Below are the code and all the weights of a small trained network. Each question names an input and a target symbol and asks about switching units off, where a switched-off unit gives its printed mean instead of its output.

import numpy as np


def w(rows, s, z=0):
    codes = np.array(rows[::2]) - 128.0
    scale = np.full(codes.shape[1], s)
    scale[-1] = z or s
    return codes * scale


def f(y):
    return np.maximum(y, 0)


def softmax(a):
    e = np.exp(a - a.max(-1, keepdims=True))
    return e / e.sum(-1, keepdims=True)


def log_softmax(a):
    a = a - a.max(-1, keepdims=True)
    return a - np.log(np.exp(a).sum(-1, keepdims=True))


def net(x, mask):
    ids = ['ΓΔΛΠΦΨΩαβζθμξστ'.index(c) for c in x.split()]
    T = len(ids)
    res = E[ids] + P[:T]
    u = 0
    for l in range(2):
        r = res
        for j in range(2):
            rows = slice(2 * j, 2 * j + 2)
            q, k, v = (r @ M[l][rows].T for M in (Q, K, V))
            z = softmax(np.where(np.tri(T) > 0, q @ k.T / 2**0.5, -1e9)) @ v
            o = O[l][rows]
            res = res + np.where(mask[u + j], z, o[:, -1]) @ o[:, :-1]
        u += 2
        y = f(res @ A[l][:, :-1].T + A[l][:, -1])
        res = res + np.where(mask[u : u + 4], y, B[l][:, -1]) @ B[l][:, :-1]
        u += 4
    return log_softmax(res[-1] @ U[:, :-1].T + U[:, -1])


Q, K, V, O, A, B = {}, {}, {}, {}, {}, {}
E = w([
[60,137,164,187,106,73,73,162],'Γ',
[172,211,184,156,187,70,139,164],'Δ',
[118,105,41,37,41,178,146,111],'Λ',
[124,26,196,156,114,122,113,197],'Π',
[206,194,105,27,193,104,87,100],'Φ',
[75,76,150,109,64,97,191,187],'Ψ',
[167,71,192,126,113,255,82,62],'Ω',
[103,146,135,167,93,134,206,67],'α',
[26,182,142,81,113,99,132,135],'β',
[79,136,116,41,91,111,45,156],'ζ',
[212,131,149,37,184,127,182,198],'θ',
[165,49,94,218,57,114,136,74],'μ',
[96,173,99,159,58,80,80,32],'ξ',
[82,131,40,123,17,91,81,164],'σ',
[180,57,78,111,94,99,36,156],'τ',
],0.0093)
P = w([
[88,93,96,141,184,207,99,133],'0',
[126,99,120,110,127,142,115,112],'1',
[143,118,150,93,65,123,117,103],'2',
[171,144,172,85,42,97,129,110],'3',
[195,158,177,78,24,42,137,115],'4',
[198,159,208,52,2,75,126,108],'5',
],0.0074)
Q[0] = w([
[106,181,45,158,222,132,149,182],'0.h0',
[102,148,114,198,249,156,132,150],'0.h0',
[152,107,121,166,44,120,122,64],'0.h1',
[89,130,2,238,184,64,154,173],'0.h1',
],0.0094)
K[0] = w([
[55,85,92,188,84,151,121,97],'0.h0',
[37,84,31,161,122,155,141,136],'0.h0',
[188,170,191,83,158,85,155,160],'0.h1',
[96,112,101,105,244,254,95,129],'0.h1',
],0.0077)
V[0] = w([
[124,80,166,141,127,147,185,210],'0.h0',
[131,121,210,130,122,174,118,63],'0.h0',
[67,175,175,45,199,150,115,170],'0.h1',
[132,111,131,121,100,78,2,207],'0.h1',
],0.0098)
O[0] = w([
[148,19,202,133,109,103,202,229,95],'0.h0',
[111,101,191,97,115,56,63,61,253],'0.h0',
[86,183,254,59,123,204,148,146,28],'0.h1',
[161,183,112,173,70,215,46,247,157],'0.h1',
],0.008,0.0046)
A[0] = w([
[44,188,78,157,61,88,198,171,223],'0.n0',
[171,164,129,55,114,112,141,136,247],'0.n1',
[140,184,167,172,229,53,111,177,250],'0.n2',
[79,70,154,34,1,106,123,127,193],'0.n3',
],0.0052,0.0027)
B[0] = w([
[71,141,47,202,56,75,188,197,164],'0.n0',
[182,194,128,68,123,89,158,123,188],'0.n1',
[203,167,148,242,155,65,213,90,146],'0.n2',
[137,108,169,88,1,76,163,103,254],'0.n3',
],0.0054,0.0066)
Q[1] = w([
[56,99,146,138,2,93,122,113],'1.h0',
[59,155,81,85,217,140,180,191],'1.h0',
[206,129,162,164,28,103,78,105],'1.h1',
[106,162,158,205,119,113,160,112],'1.h1',
],0.0068)
K[1] = w([
[253,202,129,78,195,94,138,179],'1.h0',
[93,38,146,170,168,212,75,95],'1.h0',
[246,209,156,110,62,80,153,98],'1.h1',
[209,116,104,35,59,190,83,139],'1.h1',
],0.0053)
V[1] = w([
[2,129,153,210,74,107,117,125],'1.h0',
[136,182,175,195,208,112,99,101],'1.h0',
[176,64,178,161,161,167,85,145],'1.h1',
[133,130,95,79,93,177,30,87],'1.h1',
],0.0095)
O[1] = w([
[23,108,122,193,2,129,125,104,129],'1.h0',
[173,220,133,165,97,104,111,69,20],'1.h0',
[200,109,162,144,69,31,71,188,91],'1.h1',
[83,134,119,79,175,127,43,148,255],'1.h1',
],0.0097,0.0067)
A[1] = w([
[155,247,158,175,45,79,127,110,229],'1.n0',
[88,71,105,81,184,51,124,130,166],'1.n1',
[184,187,116,83,156,57,140,131,3],'1.n2',
[112,116,229,63,75,145,164,3,205],'1.n3',
],0.0042,0.0025)
B[1] = w([
[229,122,166,116,55,183,53,28,184],'1.n0',
[169,1,133,78,178,105,80,80,222],'1.n1',
[95,73,149,108,68,11,55,122,164],'1.n2',
[99,233,176,95,184,64,204,107,254],'1.n3',
],0.0047,0.0063)
U = w([
[111,195,148,193,32,182,102,167,222],'Γ',
[235,208,155,167,74,154,177,70,121],'Δ',
[75,64,94,84,226,216,173,130,206],'Λ',
[163,86,191,163,86,118,141,216,8],'Π',
[168,225,70,100,237,147,90,93,203],'Φ',
[101,81,174,145,94,161,217,168,49],'Ψ',
[114,107,205,57,114,21,65,94,111],'Ω',
[96,115,134,151,161,77,235,19,114],'α',
[41,205,185,118,104,184,194,133,138],'β',
[74,178,137,106,133,194,94,210,90],'ζ',
[236,102,173,102,177,131,226,199,155],'θ',
[170,48,3,202,119,67,120,76,200],'μ',
[67,163,67,168,146,175,78,32,4],'ξ',
[66,123,55,158,101,199,117,180,44],'σ',
[170,131,56,158,146,157,54,240,153],'τ',
],0.0054,0.0033)

Each question gives the input, a string of symbols that net reads in full, and the target symbol t.
The units are the heads (2 rows each of Q, K, V and O) and the neurons (one row each of A and B). Each row of codes is followed by its name. A weight is (code - 128) times the scale printed after its matrix; where a second scale follows, it is the last column's (O, A, B and U).
mask holds one flag per unit, layer by layer, with each layer's heads first. A switched-off unit (its flag False) gives its mean, the last column of its rows in O or B, instead of its output. The means were averaged over made-up inputs and are rounded, as every weight is.
A unit's drop is (log p(t) with every unit on - log p(t) with that unit switched off) / (log p(t) with every unit on - log p(t) with every unit switched off).
The circuit of an input: a set's keep is (log p(t) with only the set's units on - log p(t) with every unit switched off) / (log p(t) with every unit on - log p(t) with every unit switched off). Starting from all 12 units, units are removed one at a time, each time the one whose removal leaves the highest keep (on an exact tie, the one counted first), for as long as the keep stays at least 0.8.
circuit, biggest first: the units of the circuit, biggest drop first
unit that matters most: the unit with the biggest drop
k most important neurons: the k neurons with the biggest drops, biggest first
k most important neurons of layer l: the k neurons of layer l with the biggest drops, biggest first
which heads matter: for each layer, one digit per head in row order, 1 if its drop is at least 0.15 and else 0, layers parted by /
input μ Γ Ψ, target Ψ: which heads matter : 10 / 11
input μ Φ β, target Φ: which heads matter : 10 / 10
input μ Ω Φ ξ, target Φ: circuit, biggest first : (1.h0; 0.h0; 1.h1)
input Ω τ μ Λ θ, target θ: circuit, biggest first : (1.h0; 0.h0)
input θ Λ β Λ Ω, target Λ: 2 most important neurons : (0.n3; 0.n1)
input Ω μ α β β, target β: unit that matters most : 1.h1
input Λ μ Δ Λ, target Δ: 2 most important neurons : (0.n2; 0.n3)
input Ω Ω Ω τ Δ τ, target Δ: 2 most important neurons : (0.n2; 1.n0)
input Ω θ Ω, target θ: circuit, biggest first : (1.h0; 0.h0; 1.h1)
input Ω Λ Ω Ω Φ, target Φ: circuit, biggest first : (0.h0; 1.h0)
input Λ α Π Ω Γ, target Γ: circuit, biggest first : (1.h0; 0.h1; 0.n2; 1.n1)
input Λ Ω Π Ω Φ Ω, target Φ: circuit, biggest first : (1.h0; 0.h0)
input α Λ Ω, target Λ: which heads matter : 01 / 11
input μ Γ Γ Ω, target Γ: circuit, biggest first : (1.h0; 0.h1)
input α σ Ω θ, target θ: unit that matters most : 0.h0
input Λ θ Γ μ, target θ: which heads matter : 10 / 10
input Ω Ω Ω Ω τ, target τ: circuit, biggest first : (0.h1; 1.h0)
input σ Γ Ω Ω Γ, target Γ: which heads matter : 01 / 10
input θ μ Δ, target Δ: circuit, biggest first : (1.h1; 0.n2; 1.h0)
input μ Ω Δ, target Δ: circuit, biggest first : (1.h0; 0.n2; 1.h1)
input τ β Π θ Λ Ω, target θ: which heads matter : 10 / 10
input Ω Ω Ω Ω, target Ω: unit that matters most : 0.h0
input Ω Δ τ ξ Ω, target Δ: 2 most important neurons of layer 0 : (0.n2; 0.n1)
